Below is a small trained network, with its code and all its weights. Each question gives an input and a class and asks what happens when units are switched off, that is, made to give their printed mean instead of their output.

import numpy as np


def w(rows, s, z=0):
    codes = np.array(rows[::2]) - 128.0
    scale = np.full(codes.shape[1], s)
    scale[-1] = z or s
    return codes * scale


def f(y):
    return y / 2 * (1 + np.tanh(0.7978845608 * (y + 0.044715 * y**3)))


def log_softmax(a):
    a = a - a.max(-1, keepdims=True)
    return a - np.log(np.exp(a).sum(-1, keepdims=True))


def net(x, mask):
    res = np.array(x, float).reshape(1, 4) / 4 @ E
    y = f(res @ A[0][:, :-1].T + A[0][:, -1])
    res = res + np.where(mask, y, B[0][:, -1]) @ B[0][:, :-1]
    return log_softmax(res[-1] @ U[:, :-1].T + U[:, -1])


A, B = {}, {}
E = w([
[230,121,188,191,62,112,108,141,65,129],'x0',
[140,109,110,63,138,87,86,47,2,145],'x1',
[86,80,128,109,50,114,114,73,166,58],'x2',
[109,152,194,148,94,107,218,128,56,139],'x3',
],0.011)
A[0] = w([
[106,193,143,158,123,99,199,87,68,154,68],'n0',
[66,183,189,90,116,89,216,118,37,144,142],'n1',
[129,208,116,233,128,112,162,199,179,121,217],'n2',
[29,148,65,63,215,153,129,197,212,108,196],'n3',
[119,175,145,146,171,147,140,195,171,142,228],'n4',
[81,143,177,198,78,182,166,197,162,70,253],'n5',
[215,111,120,81,135,107,164,89,42,178,63],'n6',
[143,120,151,159,70,133,110,112,157,70,6],'n7',
[143,135,116,133,125,141,148,118,123,118,113],'n8',
[114,85,102,62,111,84,63,1,138,84,118],'n9',
[148,95,112,129,92,74,54,93,37,73,24],'n10',
[202,136,133,242,145,196,128,220,165,80,116],'n11',
[77,48,61,110,72,134,189,123,231,38,198],'n12',
[200,107,115,208,153,76,112,208,62,115,77],'n13',
[170,132,163,183,82,98,116,189,66,167,7],'n14',
[109,84,87,167,95,136,71,95,154,75,116],'n15',
],0.0089,0.0029)
B[0] = w([
[105,157,164,145,111,74,167,82,127,187,166],'n0',
[76,201,212,109,30,57,227,107,73,200,190],'n1',
[182,154,135,199,75,118,147,127,128,182,203],'n2',
[156,148,46,172,171,254,212,107,143,218,254],'n3',
[223,214,78,240,107,158,118,154,67,216,187],'n4',
[126,191,132,100,46,136,164,172,135,134,213],'n5',
[182,113,162,55,161,33,103,49,82,220,186],'n6',
[73,114,109,46,153,94,170,81,130,135,154],'n7',
[92,128,62,149,98,87,155,105,149,98,127],'n8',
[96,14,142,78,151,192,45,115,160,60,202],'n9',
[171,79,125,180,146,95,59,167,115,113,184],'n10',
[73,168,198,170,72,138,206,151,175,127,202],'n11',
[56,110,244,52,104,76,236,120,84,112,232],'n12',
[101,178,143,185,106,163,177,235,182,170,180],'n13',
[98,189,83,108,135,222,190,206,166,153,180],'n14',
[110,85,142,83,192,87,114,89,123,117,169],'n15',
],0.0075,0.016)
U = w([
[102,162,203,104,105,19,166,117,102,156,183],'0',
[52,74,154,51,145,152,134,121,156,52,198],'1',
[133,198,124,220,93,173,165,184,157,148,177],'2',
[155,139,19,136,254,176,136,115,129,185,34],'3',
[167,58,123,128,151,67,18,109,107,62,4],'4',
],0.0094,0.0023)

Each question gives the input, the list of numbers given to net, and the class t.
The units are the neurons (one row each of A and B). Each row of codes is followed by its name. A weight is (code - 128) times the scale printed after its matrix; where a second scale follows, it is the last column's (A, B and U).
mask holds one flag per neuron, in row order. A switched-off neuron (its flag False) gives its mean, the last column of its row in B, instead of its output. The means were averaged over made-up inputs and are rounded, as every weight is.
A unit's drop is (log p(t) with every unit on - log p(t) with that unit switched off) / (log p(t) with every unit on - log p(t) with every unit switched off).
The circuit of an input: a set's keep is (log p(t) with only the set's units on - log p(t) with every unit switched off) / (log p(t) with every unit on - log p(t) with every unit switched off). Starting from the 12 units with the biggest drops (on a tie, the unit counted first), units are removed one at a time, each time the one whose removal leaves the highest keep (on an exact tie, the one counted first), for as long as the keep stays at least 0.8.
circuit, biggest first: the units of the circuit, biggest drop first
unit that matters most: the unit with the biggest drop
k most important neurons: the k neurons with the biggest drops, biggest first
drop of u: that unit's drop, to one decimal
input [-7,-4,5,-7], class 1: circuit, biggest first : n9
input [-3,-3,6,3], class 1: circuit, biggest first : n1, n4, n2
input [5,-8,7,7], class 0: 2 most important neurons : n3, n12
input [6,6,-7,-3], class 3: 3 most important neurons : n12, n6, n14
input [-3,0,2,-2], class 1: 2 most important neurons : n4, n12
input [-2,7,-4,-2], class 4: 2 most important neurons : n3, n12
input [-4,-5,7,2], class 1: 2 most important neurons : n1, n12
input [-8,-5,0,-4], class 3: 2 most important neurons : n3, n1
input [5,5,-7,-5], class 3: 3 most important neurons : n12, n6, n1
input [-7,5,-2,-1], class 3: drop of n3 : 0.1
input [-5,-2,6,4], class 1: drop of n12 : -0.1
input [1,4,-1,-2], class 4: drop of n3 : 0.2
input [-4,8,4,-3], class 4: drop of n10 : 0.2
input [-2,3,1,-1], class 1: unit that matters most : n4
